Known rows:
Z362: 2,-4,-5,2,13,-4,-3,-1,-7,3,3,-3,1,32,0,-10,11,9,1,-2,11,2,-4,9,5,7,1,-4
Z157: 3,-2,1,-5,2,-2,-7,-11,15,-2,-4,-4,-7,14,0,-9,1,5,3,-1,14,7,6,1,7,0,1,2
Z565: 2,2,13,3,-16,13,-1,4,13,-4,-14,6,-19,9,2,-2,-6,4,-10,4,19,-5,2,8,1,2,5,6
Z575: 14,2,8,-8,18,-2,-3,-10,5,-1,-3,-4,11,39,-4,-16,2,-11,-10,1,-19,4,-20,5,0,6,-11,1
Z697: -6,-4,3,-1,-9,15,4,6,17,-2,9,-16,-11,28,4,12,-15,-6,-11,-2,-17,2,0,-5,0,-1,16,1
Z651: 6,1,10,1,-2,3,-9,9,8,-6,-2,0,-8,38,-6,-14,5,-5,-15,3,10,2,-27,12,2,9,0,0
Z560: 2,-2,-3,-9,1,-5,-8,-5,-2,6,-1,1,-15,45,4,-7,7,19,-4,1,-7,0,7,7,4,9,11,-3
Z953: -5,2,-11,-2,-2,-3,0,7,-10,6,6,11,-6,-16,1,-1,14,15,5,2,-10,-7,6,-3,-4,2,8,-4
Z12: 0,0,-3,-1,2,1,-1,-3,9,-2,-1,0,-1,-7,0,-5,5,3,6,-1,9,4,5,-1,4,0,-1,1
Z732: -3,-3,-11,4,7,-1,2,0,-6,5,5,2,1,-9,4,-4,14,15,10,-2,14,-2,11,-1,2,3,2,-2
Z338: 1,-1,-4,-1,6,0,-3,-4,7,-2,0,2,0,-3,1,-6,7,3,5,-1,8,4,4,-2,4,-2,-3,1
Z847: -1,-1,-2,6,2,-4,-7,12,-9,-3,10,-4,9,-4,-9,-6,9,-12,-1,-1,6,3,-26,0,0,3,-3,-5
Z927: -2,0,6,14,-9,10,5,15,-4,-4,-2,1,5,-11,-4,4,-2,-12,-7,4,18,-4,-18,4,-3,-1,-5,1
Z525: -3,2,-12,2,-1,-9,-1,6,-20,5,5,10,3,-18,-1,-2,16,11,10,2,5,-4,1,0,-3,2,1,-3
Z588: 1,0,-5,-3,4,3,-7,-4,10,-1,-1,-1,-1,-5,0,-7,5,3,6,-2,9,4,2,-1,3,-2,-1,1
Z586: -2,1,8,15,-14,17,7,20,-3,-2,0,2,-2,-23,-6,13,8,-8,-7,7,17,-10,-15,4,-3,-2,-4,8
Z758: -1,0,-7,1,3,2,-2,-2,9,-1,1,2,1,-23,-1,-4,9,3,10,-1,14,5,6,-5,2,-3,-4,1
Z795: -1,-1,3,-4,-3,-24,-10,1,-10,-4,5,-3,2,-30,-6,-8,3,-11,5,1,0,5,-15,-7,1,-7,-1,-3
Z512: -5,-4,-12,8,12,0,1,3,-8,5,6,1,8,2,1,-7,17,11,11,-4,23,-2,3,3,3,5,-2,-4
Z626: -7,-12,8,4,1,-12,20,-4,5,3,-3,-9,-14,-16,11,-16,-13,-11,4,6,6,-3,9,-2,3,-5,-2,5

Facts:
Z765 (ξ Z200)
Z697 (ψ Z789) (ξ Z888)
Z666 (ξ Z625)
Z826 (ξ Z198)
Z715 (ψ Z340 Z378 Z698 Z676 Z559)
Z378 (ξ Z775)
Z159 (ξ Z795)
Z333 (ξ Z789)
Z723 (ψ Z979 Z702 Z321)
Z200 (ξ Z979)
Z266 (ξ Z29)
Z474 (ψ Z493 Z331 Z271 Z765)
Z166 (ξ Z789)
Z818 (ξ Z515)
Z116 (ψ Z335 Z967)
Z865 (ψ Z525 Z775 Z472) (ξ Z981)
Z321 (ξ Z125)
Z214 (ψ Z516 Z915 Z741 Z970 Z825)
Z488 (ξ Z150)
Z967 (ξ Z898)
Z743 (ψ Z967 Z981 Z82)
Z514 (ψ Z758)
Z413 (ψ Z525 Z150)
Z546 (ξ Z474)
Z400 (ψ Z516 Z48 Z488) (ξ Z29)
Z161 (ξ Z340)
Z331 (ξ Z338)
Z441 (ξ Z320)
Z889 (ξ Z588)
Z65 (ψ Z462)
Z880 (ψ Z271 Z795 Z554 Z321) (ξ Z199)
Z318 (ψ Z847 Z502 Z967 Z415 Z321)
Z565 (ψ Z676 Z199) (ξ Z457)
Z43 (ψ Z271 Z159) (ξ Z847)
Z970 (ξ Z626)
Z332 (ξ Z362)
Z612 (ψ Z765 Z472)
Z198 (ψ Z502 Z625 Z150 Z222)
Z825 (ξ Z888)
Z999 (ψ Z898 Z332 Z946 Z825 Z785) (ξ Z979)
Z946 (ξ Z15)
Z626 (ξ Z795)
Z197 (ξ Z898)
Z112 (ψ Z733 Z873 Z399)
Z515 (ξ Z222)
Z194 (ψ Z15 Z271) (ξ Z626)
Z555 (ψ Z967) (ξ Z250)
Z750 (ψ Z979) (ξ Z898)
Z20 (ψ Z152 Z984) (ξ Z873)
Z218 (ψ Z332 Z7) (ξ Z222)
Z335 (ξ Z150)
Z353 (ξ Z338)
Z271 (ξ Z515)
Z150 (ξ Z474)
Z733 (ξ Z789)
Z754 (ψ Z733 Z241)
Z401 (ψ Z512 Z59 Z625) (ξ Z886)
Z670 (ψ Z625 Z454 Z753) (ξ Z379)
Z741 (ξ Z150)
Z633 (ψ Z331 Z7 Z775 Z502 Z981)
Z516 (ξ Z626)
Z651 (ψ Z927 Z586 Z967)
Z719 (ξ Z873)
Z59 (ξ Z65)
Z362 (ψ Z222)
Z157 (ψ Z379 Z200)
Z241 (ξ Z515)
Z676 (ξ Z588)
Z270 (ψ Z161 Z441 Z789)
Z260 (ψ Z415 Z666) (ξ Z984)
Z775 (ξ Z320)
Z888 (ψ Z732 Z454)
Z559 (ξ Z981)
Z962 (ψ Z516)
Z586 (ξ Z200)
Z792 (ψ Z333 Z15) (ξ Z625)
Z927 (ξ Z962)
Z769 (ξ Z962)
Z226 (ψ Z525 Z495) (ξ Z454)
Z459 (ψ Z953 Z493 Z775 Z399)
Z575 (ψ Z702 Z825 Z82)
Z250 (ψ Z666 Z789)
Z138 (ψ Z698 Z586 Z353) (ξ Z898)
Z142 (ψ Z159)
Z464 (ξ Z379)
Z203 (ψ Z741)
Z560 (ψ Z953 Z454 Z801)
Z886 (ψ Z197 Z894)
Z320 (ψ Z698 Z161 Z399) (ξ Z116)
Z15 (ξ Z197)
Z972 (ξ Z150)

Rows:
No name comes twice in this set of rows, the named rows included.
-5,-2,6,0,-15,-23,-1,-2,-14,-2,-1,-1,-4,-44,0,5,-12,-9,5,2,4,-2,1,-8,1,-12,1,-1 | Z159
-4,1,6,12,-17,16,9,17,3,-4,-3,8,-9,-22,1,6,0,-5,-7,6,17,-7,-6,2,-5,-1,2,3 | Z353
-1,-3,-14,9,12,-7,5,12,-13,-1,7,-3,12,-10,-1,-2,13,12,10,-4,15,-4,8,4,0,8,-8,-6 | Z222
-7,2,4,1,-18,-18,-12,-6,-14,-3,-2,5,1,-45,-6,18,-13,-7,4,-2,2,1,7,-11,0,-9,2,-3 | Z15
5,0,18,-6,-12,-19,-18,-8,-5,-6,-3,-14,-4,30,-5,7,-24,-6,-13,1,-9,7,-12,4,5,-2,4,-3 | Z880
-1,-3,7,2,-3,3,-5,-12,11,-2,-8,-9,-5,14,3,5,-14,2,-1,-3,19,4,14,3,6,-2,0,4 | Z20
2,-1,1,7,-1,16,-5,-8,-1,4,1,-16,-4,-28,-4,28,8,1,6,2,19,-7,11,-5,7,-9,-4,13 | Z200
0,4,2,-6,-6,-20,-17,1,-11,-6,3,-1,5,-21,-10,1,3,-6,5,1,2,6,-15,-5,1,-5,-3,-4 | Z554
3,-2,-1,-2,8,-13,-10,-5,-9,3,0,0,-6,36,0,-11,7,14,-4,0,1,0,3,9,5,9,3,-3 | Z413
4,2,5,-11,-5,-21,-22,-7,-1,-5,-2,-1,-4,3,-5,-5,-4,2,1,1,-3,8,-4,-3,4,-3,3,-2 | Z142
9,2,8,-2,11,-4,-7,1,-1,-3,0,-2,5,42,-6,-14,3,-9,-14,2,-4,3,-26,12,1,9,-4,-1 | Z743
-3,1,3,9,-6,-10,1,6,-17,-4,8,-5,19,-24,-5,10,-8,-17,1,-1,5,2,-17,-3,-3,-6,-8,-4 | Z321
9,0,8,-8,11,-11,-14,-7,3,-5,2,-8,5,35,-7,-10,-1,-10,-9,0,-6,7,-20,6,4,4,-5,-2 | Z723
-4,-1,-4,6,0,0,-2,13,-3,-3,14,-6,12,-10,-6,-2,9,-11,0,-4,2,3,-24,-5,-2,1,0,-6 | Z415

Now the same objects, written a new way:
Known rows:
Z633: 0,-5,-2,-4,11,-3,-5,0,21,6,-7,14,-5,7,11,-6,1,-9,9,-1,32,-4,13,-1,-1,-1,19,12,0,28
Z331: -6,23,6,-2,4,-11,-3,-5,-4,0,-5,3,14,-11,-3,-2,1,-8,-5,-2,10,-8,-5,-3,-4,4,-1,8,15,15
Z516: -12,6,2,2,-10,-11,-6,-3,-13,-2,31,4,1,-9,-8,-4,-7,28,-1,-3,-20,24,-2,-4,23,6,-3,-6,7,-5
Z349: -2,-5,1,-1,-1,-2,2,-2,-8,-4,-1,-3,-6,1,-4,-2,-3,-6,1,-3,-4,-2,-1,-1,-3,-1,-5,-3,-2,-4
Z512: -12,-7,1,-2,20,4,16,-5,6,-4,-1,-2,-4,-5,3,0,-3,-1,-3,0,-7,-5,16,0,-1,4,-7,-3,-6,-8
Z401: -11,-4,-1,-2,12,28,6,5,19,-3,2,8,-4,5,26,-1,-5,-7,10,-2,0,-3,28,7,7,2,6,5,-6,-3
Z362: -10,-6,-2,-2,17,8,3,-1,16,-2,-4,6,-4,5,14,0,-1,-3,5,0,6,-6,18,2,0,2,-1,-1,-5,0
Z785: -4,-3,-2,-3,3,-9,1,-4,-10,-3,1,4,-3,-9,-8,-7,3,1,-6,0,18,-1,-7,-2,-1,-1,3,-7,3,-1
Z157: 0,-6,3,-1,-2,12,4,5,-9,-1,6,-5,-2,9,4,-2,-3,-8,8,0,-8,0,5,1,0,-1,1,-5,-6,-1
Z555: 9,-4,-1,-1,-2,-6,-6,1,29,5,-8,5,-6,7,7,-1,7,6,-4,1,4,-5,-10,0,-3,-4,9,-3,-5,-7
Z43: 1,1,1,4,-9,-8,-3,1,-13,0,-2,-2,-6,3,14,0,-7,-8,13,0,-5,0,-9,-1,-2,0,12,0,0,29
Z152: -3,-4,-1,-3,-2,-3,8,-1,-11,-5,-1,-6,-3,-1,-6,0,-3,-6,-3,2,-10,-3,-3,-1,-3,-2,-5,-9,-3,-6
Z670: -11,-3,0,1,17,34,7,5,22,-2,4,10,-3,2,25,1,-3,-5,9,0,3,-3,31,9,8,0,2,9,-5,-1
Z199: 23,-6,-3,0,-12,1,-2,-6,-4,-5,0,-11,-1,0,-4,4,-4,4,-5,-1,-3,-7,2,-3,-3,-4,-8,4,-6,-10
Z880: 1,0,0,2,-7,-6,-4,9,-10,3,-5,3,-6,8,23,1,-6,-9,18,-2,-4,-1,-12,-1,-1,-2,17,-2,-3,25
Z353: 25,-3,-1,-2,-13,2,-6,-3,17,-1,-4,-7,5,-1,-7,3,0,19,-2,-1,-4,-6,-5,-1,1,-4,-6,9,-4,-11
Z161: 5,-2,9,-1,-6,-6,-5,-1,9,6,-3,-7,10,7,-6,0,7,21,-4,4,-13,4,-8,0,0,-2,-11,-2,7,-11
Z125: -2,-5,-1,0,0,-1,2,-1,-10,-3,1,-3,-5,3,-5,-3,-4,-5,-1,-1,-4,-3,0,-3,-3,0,-4,-7,-5,-5
Z758: -3,-2,-1,-2,0,-4,4,-2,-11,-5,-1,-7,-3,-1,-6,-3,-2,-3,-4,1,-9,-1,-3,-2,-3,-1,-6,-5,-5,-6
Z12: -1,-4,0,0,-1,-2,4,1,-10,-5,1,-3,-5,1,-2,-2,-3,-6,1,-2,-6,-2,1,-3,-3,-3,-4,-3,-4,-3

Rows:
No name comes twice in this set of rows, the named rows included.
-13,8,1,9,-14,-9,-6,-1,-6,-5,44,2,-5,19,8,0,-4,27,-3,0,-20,27,18,-1,27,18,-2,10,-3,14 | Z626
12,-2,0,1,-6,-1,-2,-2,-10,7,-8,-1,-5,8,20,1,-5,-11,15,-1,24,-6,0,-1,-2,1,9,6,4,47 | Z474
22,-5,-3,0,-8,1,-7,1,34,1,-5,1,-4,18,6,-1,3,6,-2,0,11,-4,-4,-2,-2,-2,6,3,-4,-3 | Z651
15,1,-2,0,-7,-8,-4,-5,22,-2,-5,-2,1,-2,-4,-1,4,12,-4,1,-3,-5,-11,-1,-2,0,-3,1,-7,-10 | Z927

The same objects again, as new rows of numbers:
Known rows:
Z972: 52,-12,7,-25,-10,-11,12,21,40,20,-16,-21,-6
Z502: -11,11,7,18,-21,-21,-42,21,-29,9,-19,24,14
Z331: -2,26,24,36,-5,-4,-5,5,-41,10,-27,0,6
Z750: 14,-43,-33,26,-4,4,9,-19,10,-43,-25,11,6
Z953: -29,37,26,-1,-4,4,6,32,-29,11,-14,12,-1
Z847: 1,-21,-18,17,12,-21,-45,16,-21,3,2,7,14
Z512: -6,21,13,-7,-45,9,-13,30,1,4,1,23,13
Z353: -21,24,-31,-23,10,-21,-13,-4,-15,6,-15,-5,-18
Z626: 7,-4,1,-24,27,8,15,-28,28,30,15,43,17
Z753: -12,35,20,-6,-49,2,-8,36,-3,0,2,22,12
Z197: -39,-14,-12,-33,2,43,10,3,32,-25,-33,3,20
Z962: 18,-25,42,-19,29,-1,-7,-32,1,-29,32,-9,-2
Z462: -11,7,6,-16,-7,17,-12,-11,16,11,-7,-13,11
Z320: -17,17,-32,16,51,3,6,31,23,-16,19,6,-55
Z150: 35,-13,43,-7,-13,-30,-21,66,8,22,-21,12,15
Z266: 5,10,-9,-13,-14,17,9,-16,13,5,1,-19,-1
Z970: 28,-1,43,-14,11,0,-9,-79,0,8,-7,45,1
Z775: -17,41,35,38,21,21,-35,41,-14,1,-23,26,-22
Z379: -20,2,6,-31,10,24,-14,5,15,11,11,-19,21
Z12: -11,5,-6,-19,2,17,-1,-3,20,1,7,-13,8

Rows:
No name comes twice in this set of rows, the named rows included.
-2,8,-37,-17,6,-12,31,-12,15,-3,13,-14,-29 | Z565
4,-7,-10,41,14,8,-15,1,-18,9,-14,-10,19 | Z554
-45,20,-16,-31,22,-21,-18,10,-19,14,-21,-3,-22 | Z698
36,-15,24,-7,-6,1,23,-44,16,-32,25,-12,-12 | Z400
41,-31,0,18,6,-18,0,-25,-8,-30,23,7,-5 | Z575
-50,34,14,-8,22,-15,1,26,-31,17,-23,1,-15 | Z399
19,-16,-35,33,26,3,-38,18,22,-18,22,25,-21 | Z116
10,6,40,4,-13,-1,-24,-30,-19,-5,-15,5,-4 | Z332
0,-68,-1,-2,14,44,-45,6,-52,22,2,2,6 | Z979
0,8,19,-6,-16,-2,23,42,8,-14,40,15,12 | Z888

